Below are the code and all the weights of a small trained network. Each question names an input and a class and asks about switching units off, where a switched-off unit gives its printed mean instead of its output.

import numpy as np


def w(rows, s, z=0):
    codes = np.array(rows[::2]) - 128.0
    scale = np.full(codes.shape[1], s)
    scale[-1] = z or s
    return codes * scale


def norm(h):
    return h / np.sqrt((h * h).mean(-1, keepdims=True) + 1e-5)


def f(y):
    return np.maximum(y, 0)


def log_softmax(a):
    a = a - a.max(-1, keepdims=True)
    return a - np.log(np.exp(a).sum(-1, keepdims=True))


def net(x, mask):
    res = np.array(x, float).reshape(1, 3) / 4 @ E
    u = 0
    for l in range(3):
        y = f(norm(res) @ A[l][:, :-1].T + A[l][:, -1])
        res = res + np.where(mask[u : u + 6], y, B[l][:, -1]) @ B[l][:, :-1]
        u += 6
    return log_softmax(norm(res)[-1] @ U[:, :-1].T + U[:, -1])


A, B = {}, {}
E = w([
[161,102,172,128,138,213,55],'x0',
[38,124,155,54,79,146,92],'x1',
[71,46,164,127,254,133,140],'x2',
],0.0087)
A[0] = w([
[254,139,109,162,93,108,147,135],'L0N1',
[108,187,134,114,58,8,204,39],'L0N2',
[139,63,125,79,119,148,169,102],'L0N3',
[14,158,134,123,78,162,60,2],'L0N4',
[105,131,120,69,17,129,88,140],'L0N5',
[222,162,200,113,70,236,26,98],'L0N6',
],0.0093,0.0028)
B[0] = w([
[144,188,218,164,160,138,134,224],'L0N1',
[130,39,4,154,98,169,96,230],'L0N2',
[110,186,121,159,134,145,122,149],'L0N3',
[227,95,176,52,160,69,185,196],'L0N4',
[110,196,231,150,114,155,161,221],'L0N5',
[115,72,5,158,113,139,114,254],'L0N6',
],0.013,0.0083)
A[1] = w([
[135,105,117,82,82,163,39,9],'L1N1',
[137,192,130,121,28,120,115,148],'L1N2',
[164,195,165,160,159,73,113,115],'L1N3',
[49,125,164,90,183,86,99,17],'L1N4',
[52,123,183,41,41,121,142,143],'L1N5',
[82,59,2,117,101,123,78,2],'L1N6',
],0.013,0.0017)
B[1] = w([
[185,45,124,151,166,143,169,163],'L1N1',
[11,127,198,124,123,189,42,200],'L1N2',
[193,120,163,43,91,142,170,166],'L1N3',
[43,185,200,137,53,178,118,184],'L1N4',
[240,167,124,51,199,10,175,197],'L1N5',
[160,46,2,192,157,161,127,254],'L1N6',
],0.01,0.009)
A[2] = w([
[252,212,172,197,157,122,131,89],'L2N1',
[9,205,196,215,176,166,127,8],'L2N2',
[47,117,18,138,109,77,178,3],'L2N3',
[171,84,174,108,119,170,110,147],'L2N4',
[65,219,172,156,56,146,56,41],'L2N5',
[131,182,169,107,164,57,65,26],'L2N6',
],0.013,0.0012)
B[2] = w([
[100,121,144,20,128,58,167,249],'L2N1',
[107,175,192,144,2,191,50,254],'L2N2',
[181,96,61,186,185,164,76,219],'L2N3',
[113,188,40,187,129,84,132,204],'L2N4',
[83,104,235,189,143,197,102,231],'L2N5',
[136,126,80,160,149,97,168,170],'L2N6',
],0.013,0.0073)
U = w([
[140,108,14,184,120,197,88,85],'0',
[119,224,178,1,107,50,196,64],'1',
[35,222,244,150,19,225,60,253],'2',
],0.0095,0.00029)

Each question gives the input, the list of numbers given to net, and the class t.
The units are the neurons (one row each of A and B). Each row of codes is followed by its name. A weight is (code - 128) times the scale printed after its matrix; where a second scale follows, it is the last column's (A, B and U).
mask holds one flag per neuron, layer by layer. A switched-off neuron (its flag False) gives its mean, the last column of its row in B, instead of its output. The means were averaged over made-up inputs and are rounded, as every weight is.
A unit's drop is (log p(t) with every unit on - log p(t) with that unit switched off) / (log p(t) with every unit on - log p(t) with every unit switched off).
most important unit: the unit with the biggest drop
top k neurons: the k neurons with the biggest drops, biggest first
top k neurons in layer l: the k neurons of layer l with the biggest drops, biggest first
drop of u: that unit's drop, to one decimal
input [0,0,-1], class 2: top neuron in layer 1 : [L1N6]
input [8,5,-8], class 0: top 2 neurons : [L0N6 L1N1]
input [4,-5,-7], class 2: top 3 neurons : [L0N1 L0N4 L0N2]
input [-4,-7,-8], class 2: top 3 neurons : [L0N1 L1N2 L0N4]
input [2,-7,-5], class 1: top 4 neurons : [L0N1 L1N3 L2N1 L0N5]
input [-2,8,-4], class 1: top 2 neurons : [L1N5 L0N5]
input [1,2,5], class 2: top 2 neurons in layer 0 : [L0N2 L0N6]
input [2,7,-5], class 1: top 2 neurons in layer 0 : [L0N4 L0N5]
input [-1,7,-6], class 1: top 2 neurons in layer 0 : [L0N4 L0N5]
input [-2,-3,3], class 1: top 3 neurons in layer 1 : [L1N2 L1N3 L1N6]
input [6,7,-4], class 1: top 2 neurons in layer 1 : [L1N5 L1N6]
input [0,-3,4], class 2: top 2 neurons in layer 1 : [L1N5 L1N6]
input [-3,-1,4], class 2: drop of L0N6 : 1.8
input [4,5,1], class 1: drop of L0N2 : 0.9
input [-8,7,-1], class 0: most important unit : L0N2
input [-4,-2,5], class 2: drop of L0N6 : 1.6
input [3,-3,-7], class 2: drop of L0N1 : 3.3
